Here is a tiny trained network, its code and every weight. The questions are about switching its units off for an input and a target symbol, where a switched-off unit gives its printed mean instead of its output.

import numpy as np


def w(rows, s, z=0):
    codes = np.array(rows[::2]) - 128.0
    scale = np.full(codes.shape[1], s)
    scale[-1] = z or s
    return codes * scale


def norm(h):
    return h / np.sqrt((h * h).mean(-1, keepdims=True) + 1e-5)


def f(y):
    return y / 2 * (1 + np.tanh(0.7978845608 * (y + 0.044715 * y**3)))


def softmax(a):
    e = np.exp(a - a.max(-1, keepdims=True))
    return e / e.sum(-1, keepdims=True)


def log_softmax(a):
    a = a - a.max(-1, keepdims=True)
    return a - np.log(np.exp(a).sum(-1, keepdims=True))


def net(x, mask):
    ids = ['αβδηθλμξ'.index(c) for c in x.split()]
    T = len(ids)
    res = E[ids] + P[:T]
    u = 0
    for l in range(2):
        r = norm(res)
        for j in range(3):
            rows = slice(4 * j, 4 * j + 4)
            q, k, v = (r @ M[l][rows].T for M in (Q, K, V))
            z = softmax(np.where(np.tri(T) > 0, q @ k.T / 4**0.5, -1e9)) @ v
            o = O[l][rows]
            res = res + np.where(mask[u + j], z, o[:, -1]) @ o[:, :-1]
        u += 3
        y = f(norm(res) @ A[l][:, :-1].T + A[l][:, -1])
        res = res + np.where(mask[u : u + 16], y, B[l][:, -1]) @ B[l][:, :-1]
        u += 16
    return log_softmax(norm(res)[-1] @ U[:, :-1].T + U[:, -1])


Q, K, V, O, A, B = {}, {}, {}, {}, {}, {}
E = w([
[176,112,205,109],'α',
[139,199,83,97],'β',
[170,116,110,33],'δ',
[152,79,158,132],'η',
[113,103,253,195],'θ',
[185,119,214,115],'λ',
[150,92,73,250],'μ',
[175,101,191,117],'ξ',
],0.017)
P = w([
[3,60,17,107],'0',
[202,110,205,96],'1',
[186,122,194,105],'2',
[172,135,187,111],'3',
[160,153,190,117],'4',
[166,137,160,143],'5',
[157,131,164,150],'6',
[150,129,159,154],'7',
[139,121,160,151],'8',
[132,97,153,150],'9',
],0.0063)
Q[0] = w([
[101,170,59,109],'L0H0',
[195,70,182,1],'L0H0',
[47,145,144,158],'L0H0',
[30,220,86,196],'L0H0',
[74,71,156,87],'L0H1',
[46,141,97,147],'L0H1',
[87,131,91,84],'L0H1',
[106,114,120,210],'L0H1',
[152,204,67,184],'L0H2',
[103,14,201,98],'L0H2',
[129,134,123,58],'L0H2',
[156,57,229,172],'L0H2',
],0.011)
K[0] = w([
[176,137,128,102],'L0H0',
[76,100,114,66],'L0H0',
[177,114,162,119],'L0H0',
[171,174,123,151],'L0H0',
[94,98,130,140],'L0H1',
[8,171,76,110],'L0H1',
[102,139,66,141],'L0H1',
[216,109,134,146],'L0H1',
[141,162,140,184],'L0H2',
[52,82,96,88],'L0H2',
[111,155,94,124],'L0H2',
[110,32,174,117],'L0H2',
],0.015)
V[0] = w([
[182,171,94,82],'L0H0',
[131,138,123,167],'L0H0',
[73,184,154,172],'L0H0',
[42,122,75,80],'L0H0',
[89,135,142,58],'L0H1',
[84,163,140,126],'L0H1',
[108,103,77,164],'L0H1',
[180,140,53,106],'L0H1',
[159,91,180,97],'L0H2',
[69,105,68,95],'L0H2',
[137,154,131,162],'L0H2',
[110,154,252,97],'L0H2',
],0.012)
O[0] = w([
[79,200,178,149,193],'L0H0',
[129,88,138,155,107],'L0H0',
[98,79,123,201,101],'L0H0',
[212,99,180,127,150],'L0H0',
[142,41,92,170,141],'L0H1',
[175,138,104,228,90],'L0H1',
[165,161,161,163,3],'L0H1',
[76,196,163,189,110],'L0H1',
[85,160,195,104,217],'L0H2',
[254,173,145,144,45],'L0H2',
[96,62,111,115,117],'L0H2',
[78,111,95,106,242],'L0H2',
],0.0071,0.0053)
A[0] = w([
[154,85,156,6,23],'L0N0',
[104,144,83,207,152],'L0N1',
[96,109,100,183,163],'L0N2',
[159,79,103,201,215],'L0N3',
[152,199,64,23,154],'L0N4',
[83,107,88,165,1],'L0N5',
[78,117,136,151,85],'L0N6',
[140,147,67,80,136],'L0N7',
[84,116,78,139,78],'L0N8',
[106,58,151,121,90],'L0N9',
[195,89,103,198,135],'L0N10',
[192,144,23,92,138],'L0N11',
[135,98,138,85,63],'L0N12',
[103,136,95,98,165],'L0N13',
[171,111,141,136,105],'L0N14',
[168,122,123,137,105],'L0N15',
],0.016,0.0057)
B[0] = w([
[52,237,65,204,254],'L0N0',
[26,254,41,94,188],'L0N1',
[31,210,123,61,152],'L0N2',
[72,107,181,54,148],'L0N3',
[195,69,94,143,234],'L0N4',
[21,106,217,136,132],'L0N5',
[166,97,137,78,139],'L0N6',
[218,15,175,149,156],'L0N7',
[125,174,190,135,140],'L0N8',
[228,135,235,146,188],'L0N9',
[40,40,114,57,140],'L0N10',
[182,36,194,128,159],'L0N11',
[88,240,91,162,160],'L0N12',
[193,117,156,194,167],'L0N13',
[46,88,138,112,128],'L0N14',
[42,71,140,116,121],'L0N15',
],0.0066,0.0095)
Q[1] = w([
[171,45,137,124],'L1H0',
[120,142,213,140],'L1H0',
[55,134,84,79],'L1H0',
[96,230,135,145],'L1H0',
[111,142,40,130],'L1H1',
[150,69,127,123],'L1H1',
[97,91,23,73],'L1H1',
[163,125,123,133],'L1H1',
[79,124,246,156],'L1H2',
[162,167,152,125],'L1H2',
[134,142,177,139],'L1H2',
[142,72,133,132],'L1H2',
],0.012)
K[1] = w([
[185,156,152,126],'L1H0',
[80,21,121,67],'L1H0',
[99,161,126,158],'L1H0',
[111,136,55,115],'L1H0',
[133,175,109,179],'L1H1',
[147,124,174,127],'L1H1',
[107,213,164,245],'L1H1',
[160,97,142,155],'L1H1',
[194,135,195,165],'L1H2',
[108,129,92,200],'L1H2',
[104,113,168,163],'L1H2',
[113,120,154,96],'L1H2',
],0.012)
V[1] = w([
[83,92,205,148],'L1H0',
[79,80,244,114],'L1H0',
[85,141,146,180],'L1H0',
[80,89,114,34],'L1H0',
[186,120,55,111],'L1H1',
[74,154,137,157],'L1H1',
[90,28,201,154],'L1H1',
[48,84,54,116],'L1H1',
[107,93,129,2],'L1H2',
[153,190,162,76],'L1H2',
[124,104,21,193],'L1H2',
[113,175,155,206],'L1H2',
],0.0075)
O[1] = w([
[166,116,143,229,80],'L1H0',
[201,154,130,183,90],'L1H0',
[174,170,133,92,97],'L1H0',
[86,36,60,216,187],'L1H0',
[194,93,136,133,199],'L1H1',
[49,69,146,125,59],'L1H1',
[135,160,141,208,51],'L1H1',
[125,30,132,173,75],'L1H1',
[116,159,228,89,60],'L1H2',
[148,82,94,80,250],'L1H2',
[91,132,155,189,48],'L1H2',
[108,255,113,89,228],'L1H2',
],0.0064,0.0022)
A[1] = w([
[76,105,188,191,59],'L1N0',
[196,143,34,156,169],'L1N1',
[138,120,83,106,71],'L1N2',
[151,144,147,61,124],'L1N3',
[114,104,164,187,59],'L1N4',
[80,73,101,182,65],'L1N5',
[181,59,146,108,164],'L1N6',
[155,171,135,129,73],'L1N7',
[196,209,189,119,83],'L1N8',
[159,147,97,92,83],'L1N9',
[83,166,169,176,67],'L1N10',
[150,108,181,9,254],'L1N11',
[70,99,96,112,108],'L1N12',
[162,172,86,93,40],'L1N13',
[108,80,209,139,104],'L1N14',
[127,106,90,98,95],'L1N15',
],0.014,0.0074)
B[1] = w([
[192,130,90,121,150],'L1N0',
[144,37,160,108,223],'L1N1',
[156,220,245,77,126],'L1N2',
[186,141,113,209,162],'L1N3',
[181,169,85,169,131],'L1N4',
[46,254,135,144,132],'L1N5',
[80,24,92,151,174],'L1N6',
[170,153,98,154,145],'L1N7',
[67,89,171,90,219],'L1N8',
[190,196,200,186,149],'L1N9',
[157,115,194,144,165],'L1N10',
[153,31,86,182,254],'L1N11',
[22,165,169,145,155],'L1N12',
[209,205,169,94,160],'L1N13',
[234,117,81,71,155],'L1N14',
[109,196,225,141,129],'L1N15',
],0.0087,0.0076)
U = w([
[148,9,91,100,229],'α',
[222,111,156,97,174],'β',
[180,160,97,73,171],'δ',
[144,172,58,78,187],'η',
[134,132,242,117,78],'θ',
[127,148,99,220,3],'λ',
[43,78,87,98,189],'μ',
[159,127,113,218,14],'ξ',
],0.013,0.0032)

Each question gives the input, a string of symbols that net reads in full, and the target symbol t.
The units are the heads (4 rows each of Q, K, V and O) and the neurons (one row each of A and B). Each row of codes is followed by its name. A weight is (code - 128) times the scale printed after its matrix; where a second scale follows, it is the last column's (O, A, B and U).
mask holds one flag per unit, layer by layer, with each layer's heads first. A switched-off unit (its flag False) gives its mean, the last column of its rows in O or B, instead of its output. The means were averaged over made-up inputs and are rounded, as every weight is.
A unit's drop is (log p(t) with every unit on - log p(t) with that unit switched off) / (log p(t) with every unit on - log p(t) with every unit switched off).
most important unit: the unit with the biggest drop
k most important neurons: the k neurons with the biggest drops, biggest first
top k neurons in layer l: the k neurons of layer l with the biggest drops, biggest first
heads that matter: for each layer, one digit per head in row order, 1 if its drop is at least 0.15 and else 0, layers parted by /
input θ α β ξ, target ξ: top 4 neurons in layer 0 : (L0N0 L0N9 L0N4 L0N1)
input θ α μ η, target ξ: heads that matter : 010 / 110
input β λ β η λ β β θ α η, target θ: most important unit : L0N11
input λ β λ δ ξ, target μ: heads that matter : 101 / 000
input β β β θ ξ λ β ξ η α, target θ: heads that matter : 101 / 000
input μ η α θ ξ, target λ: top 4 neurons in layer 0 : (L0N0 L0N9 L0N10 L0N3)
input α η μ β λ α β, target β: heads that matter : 111 / 000
input μ μ η λ β, target α: heads that matter : 001 / 000
input λ β β ξ δ η β λ, target μ: heads that matter : 111 / 000
input λ θ η β, target α: heads that matter : 000 / 000
input β α β η, target θ: 4 most important neurons : (L0N11 L0N0 L0N12 L0N3)
input μ α α, target λ: top 2 neurons in layer 0 : (L0N0 L0N10)
input β β θ ξ, target θ: 2 most important neurons : (L0N11 L1N8)
input ξ μ λ α β α, target δ: heads that matter : 100 / 000
input β λ ξ λ β μ λ β β α, target θ: 4 most important neurons : (L0N11 L0N0 L0N10 L0N3)
input μ α θ λ μ α α, target λ: 3 most important neurons : (L0N0 L0N9 L0N3)
input β β η ξ β μ β λ ξ, target θ: top 3 neurons in layer 0 : (L0N11 L0N0 L0N3)
input θ λ λ, target ξ: heads that matter : 100 / 010
input δ β β η β α λ β α η, target β: heads that matter : 101 / 000
input β θ λ β β α η β α θ, target β: heads that matter : 100 / 110
input β β δ β μ η α β λ δ, target β: heads that matter : 111 / 010
input μ β μ ξ μ α η, target λ: heads that matter : 010 / 000
input λ λ β θ θ, target β: heads that matter : 001 / 110
input α β α λ η λ ξ, target η: heads that matter : 100 / 000
input μ α λ, target λ: top 2 neurons in layer 0 : (L0N0 L0N10)
input α β β, target β: top 2 neurons in layer 0 : (L0N0 L0N4)
input μ η λ ξ β δ η, target λ: top neuron in layer 0 : (L0N0)
input θ β α, target ξ: most important neuron : (L0N0)
input η η β α, target α: top 2 neurons in layer 1 : (L1N6 L1N8)
